Below is a small trained network, with its code and all its weights. Each question gives an input and a class and asks what happens when units are switched off, that is, made to give their printed mean instead of their output.

import numpy as np


def w(rows, s, z=0):
    codes = np.array(rows[::2]) - 128.0
    scale = np.full(codes.shape[1], s)
    scale[-1] = z or s
    return codes * scale


def f(y):
    return y / 2 * (1 + np.tanh(0.7978845608 * (y + 0.044715 * y**3)))


def log_softmax(a):
    a = a - a.max(-1, keepdims=True)
    return a - np.log(np.exp(a).sum(-1, keepdims=True))


def net(x, mask):
    res = np.array(x, float).reshape(1, 7) / 4 @ E
    y = f(res @ A[0][:, :-1].T + A[0][:, -1])
    res = res + np.where(mask, y, B[0][:, -1]) @ B[0][:, :-1]
    return log_softmax(res[-1] @ U[:, :-1].T + U[:, -1])


A, B = {}, {}
E = w([
[127,129,128],'x0',
[8,221,21],'x1',
[129,127,128],'x2',
[34,2,207],'x3',
[126,128,129],'x4',
[124,128,127],'x5',
[187,85,38],'x6',
],0.008)
A[0] = w([
[199,126,109,122],'neuron 1',
[170,149,120,76],'neuron 2',
[88,120,18,1],'neuron 3',
[169,251,178,129],'neuron 4',
[110,134,48,225],'neuron 5',
[68,131,122,76],'neuron 6',
],0.017,0.0063)
B[0] = w([
[93,177,4,198],'neuron 1',
[83,171,102,160],'neuron 2',
[213,38,89,199],'neuron 3',
[167,60,164,247],'neuron 4',
[83,152,217,236],'neuron 5',
[66,236,173,175],'neuron 6',
],0.019,0.011)
U = w([
[195,83,73,254],'0',
[129,110,171,96],'1',
[89,247,63,7],'2',
],0.011,0.0051)

Each question gives the input, the list of numbers given to net, and the class t.
The units are the neurons (one row each of A and B). Each row of codes is followed by its name. A weight is (code - 128) times the scale printed after its matrix; where a second scale follows, it is the last column's (A, B and U).
mask holds one flag per neuron, in row order. A switched-off neuron (its flag False) gives its mean, the last column of its row in B, instead of its output. The means were averaged over made-up inputs and are rounded, as every weight is.
A unit's drop is (log p(t) with every unit on - log p(t) with that unit switched off) / (log p(t) with every unit on - log p(t) with every unit switched off).
The circuit of an input: a set's keep is (log p(t) with only the set's units on - log p(t) with every unit switched off) / (log p(t) with every unit on - log p(t) with every unit switched off). Starting from all 6 units, units are removed one at a time, each time the one whose removal leaves the highest keep (on an exact tie, the one counted first), for as long as the keep stays at least 0.8.
units of the circuit, in order: the units of the circuit, biggest drop first
most important unit: the unit with the biggest drop
top k neurons: the k neurons with the biggest drops, biggest first
drop when u is switched off: that unit's drop, to one decimal
input [7,7,-3,-2,0,1,6], class 0: most important unit => neuron 3
input [6,5,3,7,7,5,-2], class 2: top 2 neurons => neuron 6; neuron 4
input [-2,8,-7,4,-5,-1,8], class 1: top 4 neurons => neuron 5; neuron 6; neuron 1; neuron 3
input [-2,4,-1,2,-6,2,5], class 1: top 3 neurons => neuron 5; neuron 1; neuron 4
input [8,2,8,2,-2,6,-6], class 2: top 3 neurons => neuron 4; neuron 3; neuron 6
input [-7,5,-8,-4,3,-1,3], class 0: top 2 neurons => neuron 3; neuron 6
input [2,0,5,-2,-1,0,7], class 2: top 2 neurons => neuron 4; neuron 1
input [-4,-4,0,-3,-6,-7,-7], class 0: top 2 neurons => neuron 5; neuron 6
input [3,-8,2,-7,8,-5,-8], class 0: top 2 neurons => neuron 4; neuron 5
input [4,-4,-6,-2,-7,-6,1], class 2: units of the circuit, in order => neuron 3; neuron 1
input [-5,-1,-1,-4,-1,-3,-7], class 0: top 2 neurons => neuron 5; neuron 6
input [-7,3,-5,-5,5,-6,2], class 0: top 2 neurons => neuron 3; neuron 6
input [5,-6,3,-1,8,3,6], class 2: units of the circuit, in order => neuron 1; neuron 4
input [4,5,-7,3,-5,8,4], class 1: units of the circuit, in order => neuron 5
input [-1,8,2,-3,2,4,2], class 0: drop when neuron 3 is switched off => 4.8
input [0,4,8,8,-7,0,0], class 2: drop when neuron 4 is switched off => 0.5
input [1,5,-1,-8,-8,4,-2], class 1: drop when neuron 5 is switched off => 1.3
